Here is a tiny trained network, its code and every weight. The questions are about switching its units off for an input and a target symbol, where a switched-off unit gives its printed mean instead of its output.

import numpy as np


def w(rows, s, z=0):
    codes = np.array(rows[::2]) - 128.0
    scale = np.full(codes.shape[1], s)
    scale[-1] = z or s
    return codes * scale


def f(y):
    return y / 2 * (1 + np.tanh(0.7978845608 * (y + 0.044715 * y**3)))


def softmax(a):
    e = np.exp(a - a.max(-1, keepdims=True))
    return e / e.sum(-1, keepdims=True)


def log_softmax(a):
    a = a - a.max(-1, keepdims=True)
    return a - np.log(np.exp(a).sum(-1, keepdims=True))


def net(x, mask):
    ids = ['αβλμσφ'.index(c) for c in x.split()]
    T = len(ids)
    res = E[ids] + P[:T]
    r = res
    for j in range(2):
        rows = slice(4 * j, 4 * j + 4)
        q, k, v = (r @ M[0][rows].T for M in (Q, K, V))
        z = softmax(np.where(np.tri(T) > 0, q @ k.T / 4**0.5, -1e9)) @ v
        o = O[0][rows]
        res = res + np.where(mask[j], z, o[:, -1]) @ o[:, :-1]
    y = f(res @ A[0][:, :-1].T + A[0][:, -1])
    res = res + np.where(mask[2:6], y, B[0][:, -1]) @ B[0][:, :-1]
    return log_softmax(res[-1] @ U[:, :-1].T + U[:, -1])


Q, K, V, O, A, B = {}, {}, {}, {}, {}, {}
E = w([
[162,109,104,182,111,93,188],'α',
[188,171,178,110,98,187,128],'β',
[127,134,132,192,1,165,99],'λ',
[92,81,213,88,99,169,85],'μ',
[238,92,78,223,128,125,66],'σ',
[103,167,63,123,59,107,47],'φ',
],0.022)
P = w([
[170,19,255,84,6,35,224],'0',
[182,189,127,103,105,132,164],'1',
[182,155,110,109,133,152,141],'2',
[138,157,144,122,105,174,104],'3',
[145,132,142,120,180,162,101],'4',
[108,151,183,135,158,176,64],'5',
[106,138,198,138,186,181,61],'6',
],0.0097)
Q[0] = w([
[117,192,98,111,122,121,134],'h0',
[113,199,119,192,151,149,143],'h0',
[152,115,149,105,122,248,131],'h0',
[143,202,122,143,148,187,156],'h0',
[93,94,159,71,81,163,159],'h1',
[113,136,142,67,176,120,145],'h1',
[116,110,122,157,82,26,145],'h1',
[128,35,137,202,91,50,133],'h1',
],0.013)
K[0] = w([
[117,128,126,80,124,73,130],'h0',
[121,140,145,181,113,65,123],'h0',
[53,122,107,168,182,210,147],'h0',
[90,167,176,137,171,79,202],'h0',
[107,169,182,124,106,172,115],'h1',
[71,98,101,70,187,139,175],'h1',
[173,138,154,144,52,59,248],'h1',
[210,146,142,195,132,155,201],'h1',
],0.011)
V[0] = w([
[133,134,118,88,115,81,169],'h0',
[42,154,4,122,167,104,86],'h0',
[124,114,122,116,160,226,78],'h0',
[181,106,107,188,133,175,182],'h0',
[186,8,227,193,95,150,120],'h1',
[120,137,147,135,168,191,115],'h1',
[143,104,155,101,164,130,28],'h1',
[175,185,146,147,125,130,129],'h1',
],0.011)
O[0] = w([
[149,124,115,106,81,166,138,114],'h0',
[170,46,128,88,171,159,10,5],'h0',
[89,128,160,114,174,117,142,128],'h0',
[104,136,217,173,141,125,123,117],'h0',
[115,132,112,174,97,146,172,253],'h1',
[93,61,94,115,109,131,139,101],'h1',
[187,108,94,73,94,160,134,171],'h1',
[70,164,104,116,120,54,143,146],'h1',
],0.013,0.014)
A[0] = w([
[108,133,222,87,241,79,236,17],'n0',
[122,207,141,186,110,133,243,142],'n1',
[122,129,166,3,118,142,239,3],'n2',
[106,80,224,249,139,103,182,34],'n3',
],0.0056,0.0063)
B[0] = w([
[227,143,52,155,69,21,133,137],'n0',
[161,17,137,54,154,114,78,254],'n1',
[86,213,80,128,225,254,66,155],'n2',
[94,237,59,93,156,107,52,174],'n3',
],0.0089,0.031)
U = w([
[157,68,97,140,37,71,201,220],'α',
[110,249,54,157,145,119,146,126],'β',
[127,120,118,81,187,112,20,2],'λ',
[188,179,161,80,152,115,136,42],'μ',
[184,101,187,71,103,109,126,101],'σ',
[160,88,127,65,132,140,143,149],'φ',
],0.012,0.0044)

Each question gives the input, a string of symbols that net reads in full, and the target symbol t.
The units are the heads (4 rows each of Q, K, V and O) and the neurons (one row each of A and B). Each row of codes is followed by its name. A weight is (code - 128) times the scale printed after its matrix; where a second scale follows, it is the last column's (O, A, B and U).
mask holds one flag per unit, heads first, then neurons. A switched-off unit (its flag False) gives its mean, the last column of its rows in O or B, instead of its output. The means were averaged over made-up inputs and are rounded, as every weight is.
A unit's drop is (log p(t) with every unit on - log p(t) with that unit switched off) / (log p(t) with every unit on - log p(t) with every unit switched off).
The circuit of an input: a set's keep is (log p(t) with only the set's units on - log p(t) with every unit switched off) / (log p(t) with every unit on - log p(t) with every unit switched off). Starting from all 6 units, units are removed one at a time, each time the one whose removal leaves the highest keep (on an exact tie, the one counted first), for as long as the keep stays at least 0.8.
circuit, biggest first: the units of the circuit, biggest drop first
k most important neurons: the k neurons with the biggest drops, biggest first
heads that matter: for each layer, one digit per head in row order, 1 if its drop is at least 0.15 and else 0, layers parted by /
drop when u is switched off: that unit's drop, to one decimal
input φ φ φ σ μ β, target φ: circuit, biggest first	h1
input μ σ μ β, target φ: 2 most important neurons	n1; n2
input σ σ σ, target λ: heads that matter	10
input φ μ μ φ σ, target α: 2 most important neurons	n2; n3
input φ σ μ β λ α β, target σ: circuit, biggest first	h0; n2
input β σ β, target β: heads that matter	11
input φ μ φ σ α β, target σ: heads that matter	10
input μ β φ φ φ α σ, target α: 3 most important neurons	n2; n1; n3
input α σ σ φ α, target β: 2 most important neurons	n3; n0
input μ μ μ σ φ μ, target φ: 2 most important neurons	n3; n2
input σ σ μ σ φ, target α: 2 most important neurons	n3; n2
input β μ α φ β μ, target φ: 2 most important neurons	n2; n3
input α φ φ α, target β: drop when n1 is switched off	-0.3
input φ λ λ φ φ, target λ: drop when n2 is switched off	0.0
input α σ φ φ σ β φ, target λ: drop when n1 is switched off	-0.1
input β μ μ φ, target α: drop when n3 is switched off	0.7
